Below is a small trained network, with its code and all its weights. Each question gives an input and a target symbol and asks what happens when units are switched off, that is, made to give their printed mean instead of their output.

import numpy as np


def w(rows, s, z=0):
    codes = np.array(rows[::2]) - 128.0
    scale = np.full(codes.shape[1], s)
    scale[-1] = z or s
    return codes * scale


def f(y):
    return np.maximum(y, 0)


def softmax(a):
    e = np.exp(a - a.max(-1, keepdims=True))
    return e / e.sum(-1, keepdims=True)


def log_softmax(a):
    a = a - a.max(-1, keepdims=True)
    return a - np.log(np.exp(a).sum(-1, keepdims=True))


def net(x, mask):
    ids = ['ΓΦαβζηθλμξπσψω'.index(c) for c in x.split()]
    T = len(ids)
    res = E[ids] + P[:T]
    u = 0
    for l in range(2):
        q, k, v = (res @ M[l].T for M in (Q, K, V))
        z = softmax(np.where(np.tri(T) > 0, q @ k.T / 4**0.5, -1e9)) @ v
        res = res + np.where(mask[u], z, O[l][:, -1]) @ O[l][:, :-1]
        u += 1
        y = f(res @ A[l][:, :-1].T + A[l][:, -1])
        res = res + np.where(mask[u : u + 12], y, B[l][:, -1]) @ B[l][:, :-1]
        u += 12
    return log_softmax(res[-1] @ U[:, :-1].T + U[:, -1])


Q, K, V, O, A, B = {}, {}, {}, {}, {}, {}
E = w([
[124,91,108],'Γ',
[71,93,163],'Φ',
[217,74,251],'α',
[90,97,109],'β',
[164,178,212],'ζ',
[143,68,78],'η',
[164,90,65],'θ',
[171,175,47],'λ',
[109,71,79],'μ',
[201,123,232],'ξ',
[85,69,128],'π',
[90,198,153],'σ',
[161,126,44],'ψ',
[245,24,175],'ω',
],0.019)
P = w([
[95,111,240],'0',
[87,206,93],'1',
[145,113,249],'2',
[70,208,96],'3',
[154,105,252],'4',
[72,205,101],'5',
[156,108,254],'6',
],0.0064)
Q[0] = w([
[98,208,128],'0.h0',
[83,126,100],'0.h0',
[2,182,49],'0.h0',
[124,46,89],'0.h0',
],0.0068)
K[0] = w([
[112,167,123],'0.h0',
[114,125,126],'0.h0',
[11,137,9],'0.h0',
[152,143,122],'0.h0',
],0.014)
V[0] = w([
[102,172,191],'0.h0',
[2,140,78],'0.h0',
[144,49,140],'0.h0',
[108,142,137],'0.h0',
],0.0078)
O[0] = w([
[210,100,141,186],'0.h0',
[3,159,77,31],'0.h0',
[235,136,162,2],'0.h0',
[127,155,191,135],'0.h0',
],0.0051,0.00082)
A[0] = w([
[102,192,211,186],'0.n0',
[172,186,81,108],'0.n1',
[72,138,251,2],'0.n2',
[158,200,118,161],'0.n3',
[204,129,74,157],'0.n4',
[54,34,255,104],'0.n5',
[181,189,55,117],'0.n6',
[162,165,197,109],'0.n7',
[125,236,98,153],'0.n8',
[109,210,70,140],'0.n9',
[229,60,82,86],'0.n10',
[88,95,48,108],'0.n11',
],0.0094,0.0096)
B[0] = w([
[102,167,238,254],'0.n0',
[191,122,60,178],'0.n1',
[156,127,8,153],'0.n2',
[154,128,213,222],'0.n3',
[100,80,206,244],'0.n4',
[212,23,119,206],'0.n5',
[170,80,96,209],'0.n6',
[64,182,90,194],'0.n7',
[142,200,146,248],'0.n8',
[144,189,137,243],'0.n9',
[41,59,128,205],'0.n10',
[151,197,2,194],'0.n11',
],0.0064,0.006)
Q[1] = w([
[119,68,127],'1.h0',
[3,155,83],'1.h0',
[153,121,91],'1.h0',
[108,132,94],'1.h0',
],0.017)
K[1] = w([
[42,111,183],'1.h0',
[140,97,12],'1.h0',
[70,158,128],'1.h0',
[84,112,104],'1.h0',
],0.011)
V[1] = w([
[80,143,108],'1.h0',
[72,29,83],'1.h0',
[200,186,254],'1.h0',
[38,195,131],'1.h0',
],0.0042)
O[1] = w([
[77,97,91,114],'1.h0',
[102,54,111,15],'1.h0',
[177,221,253,254],'1.h0',
[65,119,194,149],'1.h0',
],0.0062,0.0043)
A[1] = w([
[123,192,62,127],'1.n0',
[157,116,8,183],'1.n1',
[182,83,149,89],'1.n2',
[184,120,116,255],'1.n3',
[126,190,102,170],'1.n4',
[111,110,108,125],'1.n5',
[130,193,101,110],'1.n6',
[120,158,133,230],'1.n7',
[67,196,99,64],'1.n8',
[185,88,133,92],'1.n9',
[36,75,119,137],'1.n10',
[91,152,172,182],'1.n11',
],0.016,0.0091)
B[1] = w([
[53,208,128,216],'1.n0',
[252,78,124,253],'1.n1',
[118,187,52,186],'1.n2',
[77,136,189,231],'1.n3',
[68,65,102,225],'1.n4',
[107,140,184,144],'1.n5',
[76,135,78,205],'1.n6',
[164,105,164,229],'1.n7',
[204,173,136,199],'1.n8',
[141,172,36,170],'1.n9',
[13,99,34,158],'1.n10',
[115,63,117,241],'1.n11',
],0.011,0.014)
U = w([
[116,137,117,166],'Γ',
[106,116,111,152],'Φ',
[103,247,110,83],'α',
[23,70,142,57],'β',
[189,156,225,106],'ζ',
[98,55,106,106],'η',
[116,94,69,58],'θ',
[14,200,174,106],'λ',
[160,24,111,69],'μ',
[171,224,174,149],'ξ',
[51,148,81,70],'π',
[100,64,196,251],'σ',
[250,34,166,90],'ψ',
[192,157,85,160],'ω',
],0.011,0.012)

Each question gives the input, a string of symbols that net reads in full, and the target symbol t.
The units are the heads (4 rows each of Q, K, V and O) and the neurons (one row each of A and B). Each row of codes is followed by its name. A weight is (code - 128) times the scale printed after its matrix; where a second scale follows, it is the last column's (O, A, B and U).
mask holds one flag per unit, layer by layer, with each layer's heads first. A switched-off unit (its flag False) gives its mean, the last column of its rows in O or B, instead of its output. The means were averaged over made-up inputs and are rounded, as every weight is.
A unit's drop is (log p(t) with every unit on - log p(t) with that unit switched off) / (log p(t) with every unit on - log p(t) with every unit switched off).
The circuit of an input: a set's keep is (log p(t) with only the set's units on - log p(t) with every unit switched off) / (log p(t) with every unit on - log p(t) with every unit switched off). Starting from the 12 units with the biggest drops (on a tie, the unit counted first), units are removed one at a time, each time the one whose removal leaves the highest keep (on an exact tie, the one counted first), for as long as the keep stays at least 0.8.
circuit, biggest first: the units of the circuit, biggest drop first
unit that matters most: the unit with the biggest drop
top k neurons: the k neurons with the biggest drops, biggest first
k most important neurons of layer l: the k neurons of layer l with the biggest drops, biggest first
input λ λ μ, target μ: circuit, biggest first -> (1.h0 0.n0 1.n0)
input ψ ψ ψ, target ψ: circuit, biggest first -> (1.h0 0.n0 1.n1)
input ψ ψ ψ ψ ψ λ, target α: top 4 neurons -> (1.n0 0.n8 0.n9 1.n6)
input Φ β ξ ψ Γ, target ξ: circuit, biggest first -> (1.h0 1.n2 0.h0)
input ψ ψ η ψ σ ζ, target σ: circuit, biggest first -> (1.n1 1.n11 1.n0 1.n2)
input σ λ λ ψ ψ Φ, target β: circuit, biggest first -> (1.n10 0.h0 1.h0)
input ψ λ η, target η: top 2 neurons -> (1.n10 0.n0)
input α ζ Γ λ ξ, target ξ: top 3 neurons -> (1.n2 1.n9 0.n5)
input ψ η ξ ξ η θ β, target ξ: 3 most important neurons of layer 1 -> (1.n1 1.n4 1.n2)
input ψ β β, target β: unit that matters most -> 1.h0
input ξ ψ μ, target ξ: circuit, biggest first -> (1.h0 0.h0)
input β β ψ π, target η: circuit, biggest first -> (1.n10 1.h0 1.n0)
input ψ ψ σ, target σ: top 2 neurons -> (1.n1 0.n0)
input ψ ω β ψ β ψ π, target ω: circuit, biggest first -> (0.h0 0.n5 1.n9 1.n2)
input β ψ ξ, target ξ: circuit, biggest first -> (1.n2 1.h0)
input σ ψ θ, target σ: top neuron -> (1.n1)
input ξ ξ ψ π σ β α, target α: 2 most important neurons of layer 1 -> (1.n2 1.n9)
input ψ ξ λ, target ξ: 2 most important neurons of layer 0 -> (0.n6 0.n4)
input λ ξ ψ, target ξ: circuit, biggest first -> (1.h0 0.h0)
input σ μ μ ψ, target ω: 2 most important neurons of layer 1 -> (1.n1 1.n0)
input σ ζ λ ψ ζ Φ, target β: circuit, biggest first -> (0.h0 1.n10 1.h0)
input ψ ψ β Γ σ β, target π: circuit, biggest first -> (1.n10 0.h0 1.h0)
input σ ψ σ α, target ξ: 3 most important neurons of layer 0 -> (0.n5 0.n2 0.n4)
input ω ω μ ψ ψ, target ω: top 2 neurons -> (0.n10 1.n9)
input ξ β β σ ω θ, target ψ: 4 most important neurons of layer 0 -> (0.n5 0.n0 0.n7 0.n11)
input μ ψ ψ Φ μ λ β, target β: 2 most important neurons of layer 1 -> (1.n1 1.n10)
input ψ σ β μ σ β ω, target ω: unit that matters most -> 1.n2
input π π π, target π: top 2 neurons -> (0.n5 1.n1)
input η η μ, target μ: 4 most important neurons of layer 0 -> (0.n0 0.n3 0.n4 0.n8)
